Here is a tiny trained network, its code and every weight. The questions are about switching its units off for an input and a class, where a switched-off unit gives its printed mean instead of its output.

import numpy as np


def w(rows, s, z=0):
    codes = np.array(rows[::2]) - 128.0
    scale = np.full(codes.shape[1], s)
    scale[-1] = z or s
    return codes * scale


def norm(h):
    return h / np.sqrt((h * h).mean(-1, keepdims=True) + 1e-5)


def f(y):
    return np.maximum(y, 0)


def log_softmax(a):
    a = a - a.max(-1, keepdims=True)
    return a - np.log(np.exp(a).sum(-1, keepdims=True))


def net(x, mask):
    res = np.array(x, float).reshape(1, 3) / 4 @ E
    u = 0
    for l in range(4):
        y = f(norm(res) @ A[l][:, :-1].T + A[l][:, -1])
        res = res + np.where(mask[u : u + 7], y, B[l][:, -1]) @ B[l][:, :-1]
        u += 7
    return log_softmax(norm(res)[-1] @ U[:, :-1].T + U[:, -1])


A, B = {}, {}
E = w([
[163,130,111,144,192,94,94,2,125],'x0',
[71,129,55,109,146,123,164,154,122],'x1',
[116,128,89,159,135,45,160,138,124],'x2',
],0.0089)
A[0] = w([
[133,127,154,135,116,171,125,123,130,124],'L0N1',
[123,128,164,124,110,151,132,236,126,5],'L0N2',
[83,126,43,124,141,75,142,165,128,139],'L0N3',
[124,124,130,123,120,123,122,123,130,63],'L0N4',
[66,129,72,89,138,247,131,177,125,93],'L0N5',
[102,127,134,116,105,172,139,253,128,74],'L0N6',
[158,132,200,134,128,127,118,102,122,120],'L0N7',
],0.023,0.0035)
B[0] = w([
[86,157,117,105,117,107,190,11,89,168],'L0N1',
[127,163,226,68,6,55,164,109,68,224],'L0N2',
[124,129,66,177,163,71,216,128,101,206],'L0N3',
[142,149,125,101,124,104,121,125,80,128],'L0N4',
[132,100,41,52,170,221,130,184,176,234],'L0N5',
[104,171,175,189,15,127,62,232,131,255],'L0N6',
[203,134,116,142,173,107,58,176,150,187],'L0N7',
],0.019,0.024)
A[1] = w([
[43,74,254,209,108,178,130,98,141,63],'L1N1',
[90,69,249,230,96,187,171,100,133,76],'L1N2',
[24,35,248,231,128,210,139,153,153,4],'L1N3',
[128,64,187,223,149,160,85,116,166,97],'L1N4',
[119,90,174,154,128,171,128,131,151,69],'L1N5',
[87,96,233,169,65,144,82,134,141,53],'L1N6',
[97,65,162,206,141,186,109,140,129,100],'L1N7',
],0.021,0.0035)
B[1] = w([
[81,35,122,39,191,209,207,113,160,152],'L1N1',
[98,193,6,99,148,124,91,190,150,153],'L1N2',
[197,99,139,93,163,82,56,98,139,135],'L1N3',
[144,131,134,89,132,107,51,100,124,164],'L1N4',
[97,119,101,137,204,111,113,73,127,128],'L1N5',
[41,71,84,44,76,56,223,118,125,254],'L1N6',
[110,58,75,66,176,63,118,145,219,128],'L1N7',
],0.014,0.011)
A[2] = w([
[117,116,115,36,166,211,125,62,146,102],'L2N1',
[192,129,215,151,174,86,61,5,129,122],'L2N2',
[122,80,136,64,147,127,149,88,161,99],'L2N3',
[84,117,105,207,204,43,223,27,85,124],'L2N4',
[114,48,233,156,151,176,167,122,130,141],'L2N5',
[97,184,177,145,16,152,101,140,83,3],'L2N6',
[79,136,217,122,15,105,121,162,114,132],'L2N7',
],0.018,0.0024)
B[2] = w([
[124,149,166,107,131,106,95,53,145,146],'L2N1',
[178,104,174,171,185,122,4,212,142,207],'L2N2',
[92,159,131,165,112,139,93,109,93,133],'L2N3',
[165,60,119,206,194,104,223,42,69,198],'L2N4',
[133,227,185,187,152,139,179,117,211,128],'L2N5',
[56,80,161,163,54,79,147,153,123,219],'L2N6',
[89,137,197,108,60,51,147,171,138,250],'L2N7',
],0.019,0.023)
A[3] = w([
[102,149,149,41,127,168,76,3,133,105],'L3N1',
[87,153,177,212,109,199,152,167,151,41],'L3N2',
[145,147,139,101,68,200,153,78,95,114],'L3N3',
[91,174,129,191,22,112,178,166,107,87],'L3N4',
[112,128,202,125,84,140,166,124,121,28],'L3N5',
[122,158,190,116,49,125,122,77,89,4],'L3N6',
[144,196,157,158,93,172,143,105,124,80],'L3N7',
],0.02,0.0023)
B[3] = w([
[145,236,217,182,75,175,158,9,117,141],'L3N1',
[93,159,134,138,132,79,102,96,123,152],'L3N2',
[106,146,134,133,176,99,123,64,144,137],'L3N3',
[126,57,241,90,114,109,83,43,101,253],'L3N4',
[122,207,102,195,46,147,131,192,109,186],'L3N5',
[97,119,86,89,89,140,155,184,87,184],'L3N6',
[159,88,144,63,197,102,168,130,139,129],'L3N7',
],0.016,0.023)
U = w([
[128,202,148,105,138,200,110,10,159,78],'0',
[207,114,167,170,205,108,2,148,143,142],'1',
[59,106,182,96,2,64,150,172,108,213],'2',
[90,118,13,52,150,215,146,168,194,5],'3',
[152,66,86,204,194,85,228,64,78,143],'4',
],0.011,0.0028)

Each question gives the input, the list of numbers given to net, and the class t.
The units are the neurons (one row each of A and B). Each row of codes is followed by its name. A weight is (code - 128) times the scale printed after its matrix; where a second scale follows, it is the last column's (A, B and U).
mask holds one flag per neuron, layer by layer. A switched-off neuron (its flag False) gives its mean, the last column of its row in B, instead of its output. The means were averaged over made-up inputs and are rounded, as every weight is.
A unit's drop is (log p(t) with every unit on - log p(t) with that unit switched off) / (log p(t) with every unit on - log p(t) with every unit switched off).
The circuit of an input: a set's keep is (log p(t) with only the set's units on - log p(t) with every unit switched off) / (log p(t) with every unit on - log p(t) with every unit switched off). Starting from the 12 units with the biggest drops (on a tie, the unit counted first), units are removed one at a time, each time the one whose removal leaves the highest keep (on an exact tie, the one counted first), for as long as the keep stays at least 0.8.
units of the circuit, in order: the units of the circuit, biggest drop first
top k neurons: the k neurons with the biggest drops, biggest first
k most important neurons of layer l: the k neurons of layer l with the biggest drops, biggest first
drop of u: that unit's drop, to one decimal
input [2,-5,-8], class 1: top 2 neurons	L0N6; L0N5
input [6,-8,-8], class 1: most important neuron of layer 0	L0N6
input [4,3,-2], class 4: units of the circuit, in order	L0N6; L0N5; L2N4
input [0,-7,-2], class 1: top 2 neurons	L0N6; L0N5
input [2,-6,5], class 1: top 2 neurons	L0N6; L0N2
input [7,0,-2], class 1: top 4 neurons	L0N6; L0N2; L0N5; L0N3
input [6,4,-6], class 0: top 3 neurons	L0N2; L0N6; L0N3
input [1,0,-3], class 0: 2 most important neurons of layer 0	L0N6; L0N3
input [5,4,-6], class 0: top 3 neurons	L0N6; L0N2; L0N3
input [3,-7,6], class 1: top 2 neurons	L0N6; L0N2
input [3,-2,-5], class 1: top 3 neurons	L0N6; L0N5; L0N3
input [3,4,-4], class 0: top 2 neurons	L0N6; L2N1
input [8,-3,0], class 1: drop of L0N6	0.9
input [4,4,-7], class 0: drop of L0N6	0.1
input [1,7,-5], class 3: units of the circuit, in order	L0N5
input [5,5,-6], class 0: drop of L0N6	0.5
input [7,7,-7], class 0: top 2 neurons	L0N6; L0N2
